Below is a small trained network, with its code and all its weights. Each question gives an input and a target symbol and asks what happens when units are switched off, that is, made to give their printed mean instead of their output.

import numpy as np


def w(rows, s, z=0):
    codes = np.array(rows[::2]) - 128.0
    scale = np.full(codes.shape[1], s)
    scale[-1] = z or s
    return codes * scale


def norm(h):
    return h / np.sqrt((h * h).mean(-1, keepdims=True) + 1e-5)


def f(y):
    return np.maximum(y, 0)


def softmax(a):
    e = np.exp(a - a.max(-1, keepdims=True))
    return e / e.sum(-1, keepdims=True)


def log_softmax(a):
    a = a - a.max(-1, keepdims=True)
    return a - np.log(np.exp(a).sum(-1, keepdims=True))


def net(x, mask):
    ids = ['αδεζηθλξπσφψω'.index(c) for c in x.split()]
    T = len(ids)
    res = E[ids] + P[:T]
    u = 0
    for l in range(2):
        r = norm(res)
        for j in range(3):
            rows = slice(2 * j, 2 * j + 2)
            q, k, v = (r @ M[l][rows].T for M in (Q, K, V))
            z = softmax(np.where(np.tri(T) > 0, q @ k.T / 2**0.5, -1e9)) @ v
            o = O[l][rows]
            res = res + np.where(mask[u + j], z, o[:, -1]) @ o[:, :-1]
        u += 3
        y = f(norm(res) @ A[l][:, :-1].T + A[l][:, -1])
        res = res + np.where(mask[u : u + 4], y, B[l][:, -1]) @ B[l][:, :-1]
        u += 4
    return log_softmax(norm(res)[-1] @ U[:, :-1].T + U[:, -1])


Q, K, V, O, A, B = {}, {}, {}, {}, {}, {}
E = w([
[59,64,65],'α',
[150,112,158],'δ',
[117,104,116],'ε',
[53,255,130],'ζ',
[142,146,73],'η',
[187,51,190],'θ',
[131,144,91],'λ',
[206,33,102],'ξ',
[149,87,180],'π',
[119,47,199],'σ',
[174,132,90],'φ',
[130,145,91],'ψ',
[197,125,160],'ω',
],0.014)
P = w([
[110,14,76],'0',
[104,105,45],'1',
[124,166,45],'2',
[146,202,60],'3',
[157,236,67],'4',
[168,253,75],'5',
],0.0024)
Q[0] = w([
[184,194,247],'L0H1',
[109,193,120],'L0H1',
[102,253,109],'L0H2',
[164,190,133],'L0H2',
[146,185,123],'L0H3',
[73,161,226],'L0H3',
],0.0062)
K[0] = w([
[116,166,113],'L0H1',
[122,201,119],'L0H1',
[57,213,98],'L0H2',
[150,254,117],'L0H2',
[52,184,147],'L0H3',
[129,92,99],'L0H3',
],0.0069)
V[0] = w([
[75,197,80],'L0H1',
[237,77,58],'L0H1',
[233,111,215],'L0H2',
[177,88,40],'L0H2',
[26,121,203],'L0H3',
[155,253,93],'L0H3',
],0.0049)
O[0] = w([
[202,114,178,212],'L0H1',
[90,37,91,148],'L0H1',
[178,178,175,7],'L0H2',
[31,69,48,166],'L0H2',
[43,179,69,93],'L0H3',
[90,254,125,187],'L0H3',
],0.0041,0.0016)
A[0] = w([
[141,253,85,252],'L0N1',
[106,174,110,99],'L0N2',
[231,64,224,234],'L0N3',
[146,45,186,110],'L0N4',
],0.0063,0.0032)
B[0] = w([
[94,145,133,253],'L0N1',
[206,95,124,158],'L0N2',
[1,113,134,229],'L0N3',
[116,186,57,172],'L0N4',
],0.0076,0.0055)
Q[1] = w([
[138,135,189],'L1H1',
[2,162,41],'L1H1',
[83,58,58],'L1H2',
[148,116,214],'L1H2',
[225,129,135],'L1H3',
[56,175,164],'L1H3',
],0.012)
K[1] = w([
[135,106,106],'L1H1',
[152,249,147],'L1H1',
[145,164,179],'L1H2',
[191,94,119],'L1H2',
[112,79,86],'L1H3',
[144,183,109],'L1H3',
],0.017)
V[1] = w([
[153,2,80],'L1H1',
[156,191,98],'L1H1',
[81,246,142],'L1H2',
[100,121,103],'L1H2',
[66,78,118],'L1H3',
[138,170,179],'L1H3',
],0.0061)
O[1] = w([
[250,206,194,2],'L1H1',
[150,26,113,168],'L1H1',
[151,92,139,195],'L1H2',
[208,114,253,159],'L1H2',
[159,149,184,149],'L1H3',
[192,133,59,134],'L1H3',
],0.0038,0.0059)
A[1] = w([
[199,81,213,105],'L1N1',
[54,231,132,250],'L1N2',
[99,2,181,71],'L1N3',
[41,84,157,53],'L1N4',
],0.0085,0.0026)
B[1] = w([
[78,243,187,133],'L1N1',
[231,14,149,254],'L1N2',
[167,254,190,210],'L1N3',
[103,101,54,207],'L1N4',
],0.0064,0.0069)
U = w([
[43,99,64,177],'α',
[85,80,141,114],'δ',
[120,218,132,222],'ε',
[84,253,51,2],'ζ',
[187,124,84,50],'η',
[72,178,202,135],'θ',
[193,97,118,70],'λ',
[194,134,177,119],'ξ',
[98,97,186,39],'π',
[74,125,204,68],'σ',
[220,179,100,72],'φ',
[207,87,114,102],'ψ',
[149,37,215,74],'ω',
],0.017,0.0055)

Each question gives the input, a string of symbols that net reads in full, and the target symbol t.
The units are the heads (2 rows each of Q, K, V and O) and the neurons (one row each of A and B). Each row of codes is followed by its name. A weight is (code - 128) times the scale printed after its matrix; where a second scale follows, it is the last column's (O, A, B and U).
mask holds one flag per unit, layer by layer, with each layer's heads first. A switched-off unit (its flag False) gives its mean, the last column of its rows in O or B, instead of its output. The means were averaged over made-up inputs and are rounded, as every weight is.
A unit's drop is (log p(t) with every unit on - log p(t) with that unit switched off) / (log p(t) with every unit on - log p(t) with every unit switched off).
most important unit: the unit with the biggest drop
top k neurons: the k neurons with the biggest drops, biggest first
k most important neurons of layer l: the k neurons of layer l with the biggest drops, biggest first
which heads matter: for each layer, one digit per head in row order, 1 if its drop is at least 0.15 and else 0, layers parted by /
drop when u is switched off: that unit's drop, to one decimal
input α π φ, target φ: which heads matter	001 / 101
input θ θ ψ, target ψ: most important unit	L1H1
input ζ θ π φ, target α: top 4 neurons	[L1N2; L1N3; L0N1; L0N2]
input π α ε, target ε: which heads matter	001 / 101
input α ζ φ ω ζ ω, target ω: which heads matter	011 / 000
input ζ ω σ ε ψ φ, target α: which heads matter	100 / 100
input θ ω ξ, target ξ: top 2 neurons	[L1N3; L0N3]
input ζ φ α θ, target α: top 2 neurons	[L0N3; L0N4]
input ω ω α θ θ ε, target ε: which heads matter	101 / 101
input ζ ψ ξ, target α: top 2 neurons	[L0N3; L1N2]
input θ ω ξ α θ, target θ: which heads matter	001 / 100
input ζ ζ ε ζ ζ ψ, target ψ: top 2 neurons	[L1N2; L0N3]
input ζ ζ ζ δ, target α: top 3 neurons	[L0N3; L1N4; L0N2]
input ζ ε ω, target α: most important unit	L0N3
input θ ζ θ φ ω ξ, target α: top 3 neurons	[L0N3; L1N2; L0N4]
input ε α ψ ζ, target α: 2 most important neurons of layer 1	[L1N3; L1N2]
input ζ ψ φ ω α θ, target α: which heads matter	100 / 000
input ψ ω ε ω, target ω: which heads matter	000 / 101
input ζ θ π, target α: which heads matter	000 / 000
input σ ζ ω, target α: which heads matter	000 / 100
input δ σ φ, target φ: 3 most important neurons of layer 1	[L1N2; L1N4; L1N3]
input θ ψ θ ζ ε π, target α: top 3 neurons	[L0N3; L0N4; L1N4]
input α α ζ, target α: drop when L1N2 is switched off	0.7
input λ ω η ζ α σ, target α: drop when L0N3 is switched off	1.5
input α φ α λ ω θ, target θ: drop when L1N3 is switched off	0.2
input η ω ζ λ σ, target α: drop when L0N3 is switched off	1.6
